Below is a small trained network, with its code and all its weights. Each question gives an input and a class and asks what happens when units are switched off, that is, made to give their printed mean instead of their output.

import numpy as np


def w(rows, s, z=0):
    codes = np.array(rows[::2]) - 128.0
    scale = np.full(codes.shape[1], s)
    scale[-1] = z or s
    return codes * scale


def f(y):
    return y / 2 * (1 + np.tanh(0.7978845608 * (y + 0.044715 * y**3)))


def log_softmax(a):
    a = a - a.max(-1, keepdims=True)
    return a - np.log(np.exp(a).sum(-1, keepdims=True))


def net(x, mask):
    res = np.array(x, float).reshape(1, 7) / 4 @ E
    y = f(res @ A[0][:, :-1].T + A[0][:, -1])
    res = res + np.where(mask, y, B[0][:, -1]) @ B[0][:, :-1]
    return log_softmax(res[-1] @ U[:, :-1].T + U[:, -1])


A, B = {}, {}
E = w([
[75,29,112,215,83,111,107,255,167],'x0',
[77,63,8,79,87,157,97,71,96],'x1',
[165,140,179,215,28,194,81,77,53],'x2',
[131,125,123,131,131,133,130,126,127],'x3',
[196,59,158,104,33,99,189,56,235],'x4',
[46,187,102,189,147,187,117,68,239],'x5',
[128,13,237,85,213,210,60,92,153],'x6',
],0.0056)
A[0] = w([
[196,99,164,82,101,77,138,168,33,69],'N0',
[177,205,225,190,175,80,187,173,173,126],'N1',
[106,134,68,37,230,64,184,161,176,123],'N2',
[167,85,141,115,55,114,204,90,234,39],'N3',
[78,120,84,30,203,84,167,191,192,76],'N4',
[56,149,121,139,207,149,65,174,49,96],'N5',
[149,235,90,163,71,56,169,175,127,97],'N6',
[197,204,228,178,184,71,165,168,164,131],'N7',
[76,173,120,174,149,178,117,78,211,154],'N8',
[211,94,138,81,113,95,149,179,38,40],'N9',
[166,54,162,117,63,85,195,85,214,38],'N10',
[67,56,127,211,67,90,103,228,168,56],'N11',
[63,176,106,165,195,127,68,180,57,16],'N12',
[135,223,37,166,58,69,185,154,118,35],'N13',
[63,195,121,194,112,191,116,81,205,118],'N14',
[86,82,7,71,111,137,98,74,90,238],'N15',
[128,206,34,153,64,73,204,151,110,55],'N16',
[70,199,112,187,151,171,119,82,222,133],'N17',
[159,76,106,90,70,85,154,73,187,159],'N18',
[84,85,1,71,79,143,90,67,83,108],'N19',
[87,188,97,140,198,163,89,185,63,60],'N20',
[83,29,119,198,93,111,100,230,164,85],'N21',
[84,191,111,198,145,183,117,89,221,111],'N22',
[165,194,134,65,155,125,148,47,102,37],'N23',
[157,166,156,207,25,210,58,95,34,138],'N24',
[153,208,142,48,141,117,137,49,110,5],'N25',
],0.0054,0.0025)
B[0] = w([
[106,61,75,94,157,64,153,172,72,188],'N0',
[23,141,141,120,67,178,153,202,114,226],'N1',
[135,131,184,237,111,70,164,74,155,221],'N2',
[162,196,95,77,53,97,55,110,118,197],'N3',
[141,140,189,253,119,67,157,26,151,206],'N4',
[182,171,125,73,59,108,44,98,196,195],'N5',
[120,77,178,110,157,172,103,137,170,209],'N6',
[26,131,152,128,79,176,151,180,121,229],'N7',
[139,79,112,106,145,91,126,161,88,201],'N8',
[110,70,71,82,143,48,142,159,61,176],'N9',
[178,204,102,80,55,122,51,100,148,202],'N10',
[175,218,42,111,216,213,218,39,57,231],'N11',
[164,204,105,70,56,106,46,80,155,176],'N12',
[176,46,183,80,206,172,71,92,207,209],'N13',
[130,71,88,104,137,55,136,162,74,204],'N14',
[69,120,178,172,99,165,154,204,133,232],'N15',
[148,65,171,89,193,165,87,121,178,208],'N16',
[140,65,86,92,141,73,140,176,55,209],'N17',
[138,167,131,125,83,135,98,157,125,199],'N18',
[23,148,172,163,72,186,169,215,128,207],'N19',
[167,191,121,100,48,91,56,96,144,180],'N20',
[184,203,66,111,216,189,186,29,88,238],'N21',
[132,73,73,85,134,63,132,181,67,200],'N22',
[148,174,74,128,196,202,203,99,80,168],'N23',
[138,108,202,247,149,36,186,33,184,254],'N24',
[164,188,60,125,193,205,204,86,66,164],'N25',
],0.0067,0.0043)
U = w([
[182,228,37,118,207,230,215,72,73,98],'0',
[181,231,96,61,7,72,9,115,162,97],'1',
[132,113,140,137,131,117,131,140,134,251],'2',
[137,115,187,254,120,11,172,60,162,89],'3',
[125,43,57,63,145,17,146,195,41,98],'4',
[158,14,208,51,214,233,40,117,213,116],'5',
[11,167,156,143,49,215,176,214,120,99],'6',
],0.0088,0.013)

Each question gives the input, the list of numbers given to net, and the class t.
The units are the neurons (one row each of A and B). Each row of codes is followed by its name. A weight is (code - 128) times the scale printed after its matrix; where a second scale follows, it is the last column's (A, B and U).
mask holds one flag per neuron, in row order. A switched-off neuron (its flag False) gives its mean, the last column of its row in B, instead of its output. The means were averaged over made-up inputs and are rounded, as every weight is.
A unit's drop is (log p(t) with every unit on - log p(t) with that unit switched off) / (log p(t) with every unit on - log p(t) with every unit switched off).
The circuit of an input: a set's keep is (log p(t) with only the set's units on - log p(t) with every unit switched off) / (log p(t) with every unit on - log p(t) with every unit switched off). Starting from the 12 units with the biggest drops (on a tie, the unit counted first), units are removed one at a time, each time the one whose removal leaves the highest keep (on an exact tie, the one counted first), for as long as the keep stays at least 0.8.
units of the circuit, in order: the units of the circuit, biggest drop first
unit that matters most: the unit with the biggest drop
k most important neurons: the k neurons with the biggest drops, biggest first
input [2,7,-4,0,1,-4,-3], class 6: unit that matters most => N19
input [1,4,-1,4,2,5,-6], class 5: units of the circuit, in order => N13, N16
input [-5,0,-7,5,4,-1,-6], class 3: 2 most important neurons => N2, N4
input [-4,-5,-2,0,5,-7,6], class 4: units of the circuit, in order => N0, N9
input [-6,4,-3,0,6,-4,-7], class 5: 2 most important neurons => N13, N16
input [3,-8,-6,-4,5,3,-7], class 6: 3 most important neurons => N1, N7, N24
input [-1,4,-5,3,-2,-3,-3], class 3: units of the circuit, in order => N2, N4
input [5,4,-4,-5,5,6,0], class 4: units of the circuit, in order => N17, N22
input [5,6,8,6,-8,-5,-8], class 1: 2 most important neurons => N12, N20
input [2,7,-1,4,-6,0,3], class 6: 2 most important neurons => N19, N15
input [4,4,-1,-5,6,2,-2], class 1: units of the circuit, in order => N3, N10
input [-4,-8,6,-3,-1,-6,0], class 6: 2 most important neurons => N7, N1
input [-2,8,8,5,0,-1,-6], class 3: 4 most important neurons => N24, N1, N7, N13
input [4,1,7,1,7,-7,-8], class 5: 3 most important neurons => N13, N16, N6
input [3,-4,0,5,8,5,-7], class 1: units of the circuit, in order => N3
input [7,5,-5,6,5,0,-2], class 0: units of the circuit, in order => N11, N21
input [-1,8,-4,1,7,-1,-7], class 6: 2 most important neurons => N19, N15
input [8,2,-6,-6,-2,5,-2], class 0: 2 most important neurons => N11, N21
input [4,4,-1,-5,-7,-6,4], class 1: units of the circuit, in order => N5, N12
input [-6,-5,-2,-1,5,5,4], class 0: units of the circuit, in order => N25
input [2,-2,4,2,3,-7,-2], class 4: 2 most important neurons => N0, N9
input [-3,-3,-8,8,8,-4,2], class 1: 4 most important neurons => N10, N3, N24, N18
input [2,0,-7,5,-1,-7,7], class 3: units of the circuit, in order => N4, N2
input [5,-7,7,-4,1,-8,-1], class 4: 2 most important neurons => N0, N9
input [-4,1,7,3,3,-8,8], class 4: units of the circuit, in order => N0, N9
input [-7,-4,7,-7,6,-5,-5], class 0: 3 most important neurons => N25, N23, N2
input [-7,8,7,4,-5,7,2], class 6: units of the circuit, in order => N19
